Below are the code and all the weights of a small trained network. Each question names an input and a class and asks about switching units off, where a switched-off unit gives its printed mean instead of its output.

import numpy as np


def w(rows, s, z=0):
    codes = np.array(rows[::2]) - 128.0
    scale = np.full(codes.shape[1], s)
    scale[-1] = z or s
    return codes * scale


def f(y):
    return np.maximum(y, 0)


def log_softmax(a):
    a = a - a.max(-1, keepdims=True)
    return a - np.log(np.exp(a).sum(-1, keepdims=True))


def net(x, mask):
    res = np.array(x, float).reshape(1, 7) / 4 @ E
    y = f(res @ A[0][:, :-1].T + A[0][:, -1])
    res = res + np.where(mask, y, B[0][:, -1]) @ B[0][:, :-1]
    return log_softmax(res[-1] @ U[:, :-1].T + U[:, -1])


A, B = {}, {}
E = w([
[109,79,100,148,125,133,82,114,123,139],'x0',
[110,89,127,164,143,73,242,16,76,157],'x1',
[133,128,136,129,123,111,133,136,139,130],'x2',
[155,111,137,123,127,137,151,131,150,150],'x3',
[148,113,143,143,102,159,150,56,218,1],'x4',
[78,156,172,167,143,136,150,109,209,190],'x5',
[82,122,108,41,69,81,160,141,163,131],'x6',
],0.0093)
A[0] = w([
[144,117,142,168,151,180,99,56,155,69,95],'N0',
[114,129,111,160,133,80,182,44,89,147,38],'N1',
[103,149,84,124,106,107,99,147,80,199,42],'N2',
[131,168,144,117,82,170,47,170,160,140,22],'N3',
[144,111,157,151,191,146,120,164,75,181,75],'N4',
[146,71,122,118,142,137,127,151,85,95,254],'N5',
[69,149,136,176,126,141,125,112,176,156,199],'N6',
[159,248,158,109,125,134,201,154,81,126,81],'N7',
],0.011,0.0082)
B[0] = w([
[81,156,171,65,70,125,140,136,142,108,223],'N0',
[194,48,144,128,156,176,45,183,157,70,220],'N1',
[102,119,144,139,50,149,137,117,162,66,187],'N2',
[180,9,136,157,158,117,117,120,112,121,196],'N3',
[54,95,187,72,50,111,150,78,105,109,199],'N4',
[145,194,83,159,163,77,171,98,86,124,255],'N5',
[162,201,68,152,119,133,179,185,54,179,222],'N6',
[156,157,117,106,119,142,75,76,167,113,178],'N7',
],0.012,0.0097)
U = w([
[82,75,173,73,2,116,141,103,185,83,2],'0',
[190,4,155,158,208,159,46,165,136,97,31],'1',
[146,144,106,135,142,112,81,80,135,147,229],'2',
[102,117,154,83,182,105,153,145,96,128,208],'3',
[147,128,115,165,152,86,118,107,134,150,211],'4',
[136,131,110,168,154,106,113,109,130,136,193],'5',
[188,157,67,158,137,111,179,158,58,142,19],'6',
],0.0086,0.0099)

Each question gives the input, the list of numbers given to net, and the class t.
The units are the neurons (one row each of A and B). Each row of codes is followed by its name. A weight is (code - 128) times the scale printed after its matrix; where a second scale follows, it is the last column's (A, B and U).
mask holds one flag per neuron, in row order. A switched-off neuron (its flag False) gives its mean, the last column of its row in B, instead of its output. The means were averaged over made-up inputs and are rounded, as every weight is.
A unit's drop is (log p(t) with every unit on - log p(t) with that unit switched off) / (log p(t) with every unit on - log p(t) with every unit switched off).
The circuit of an input: a set's keep is (log p(t) with only the set's units on - log p(t) with every unit switched off) / (log p(t) with every unit on - log p(t) with every unit switched off). Starting from all 8 units, units are removed one at a time, each time the one whose removal leaves the highest keep (on an exact tie, the one counted first), for as long as the keep stays at least 0.8.
circuit, biggest first: the units of the circuit, biggest drop first
most important unit: the unit with the biggest drop
top k neurons: the k neurons with the biggest drops, biggest first
drop of u: that unit's drop, to one decimal
input [-2,-6,2,7,5,-7,3], class 5: circuit, biggest first	N5, N4
input [1,-4,5,-3,4,-8,-6], class 6: most important unit	N5
input [0,8,-7,-1,-5,6,2], class 1: top 2 neurons	N1, N5
input [6,-5,-3,-1,4,-6,-8], class 3: circuit, biggest first	N0, N5
input [3,7,-2,2,-8,8,-1], class 0: top 3 neurons	N4, N2, N5
input [-2,0,-2,0,-6,-4,6], class 0: top 2 neurons	N2, N6
input [-4,-3,0,-5,-8,4,-4], class 0: top 2 neurons	N4, N2
input [7,7,-7,-3,2,5,4], class 1: top 2 neurons	N1, N5
input [6,-3,-4,-4,-1,1,-7], class 3: top 3 neurons	N4, N0, N7
input [-4,7,6,-2,1,-6,1], class 1: top 2 neurons	N1, N6
input [6,-6,2,-2,-7,7,5], class 0: top 4 neurons	N2, N5, N1, N4
input [1,-5,6,6,5,-3,5], class 4: circuit, biggest first	N4, N0
input [2,-8,7,-5,4,8,-1], class 1: top 3 neurons	N3, N5, N4
input [-3,3,0,8,-8,2,-6], class 0: most important unit	N4
input [-2,4,-2,0,6,5,7], class 3: top 3 neurons	N6, N2, N4
input [-1,-7,-1,6,5,4,-1], class 1: top 3 neurons	N3, N5, N4
input [-3,5,-7,0,5,4,8], class 3: circuit, biggest first	N6, N2
input [-3,4,-3,5,6,6,-7], class 3: drop of N7	0.2
input [4,-1,-6,1,1,4,-6], class 3: drop of N4	0.1
input [1,3,-4,-3,-2,6,-4], class 6: circuit, biggest first	N6
input [0,-5,5,3,-7,-5,5], class 0: drop of N6	0.5
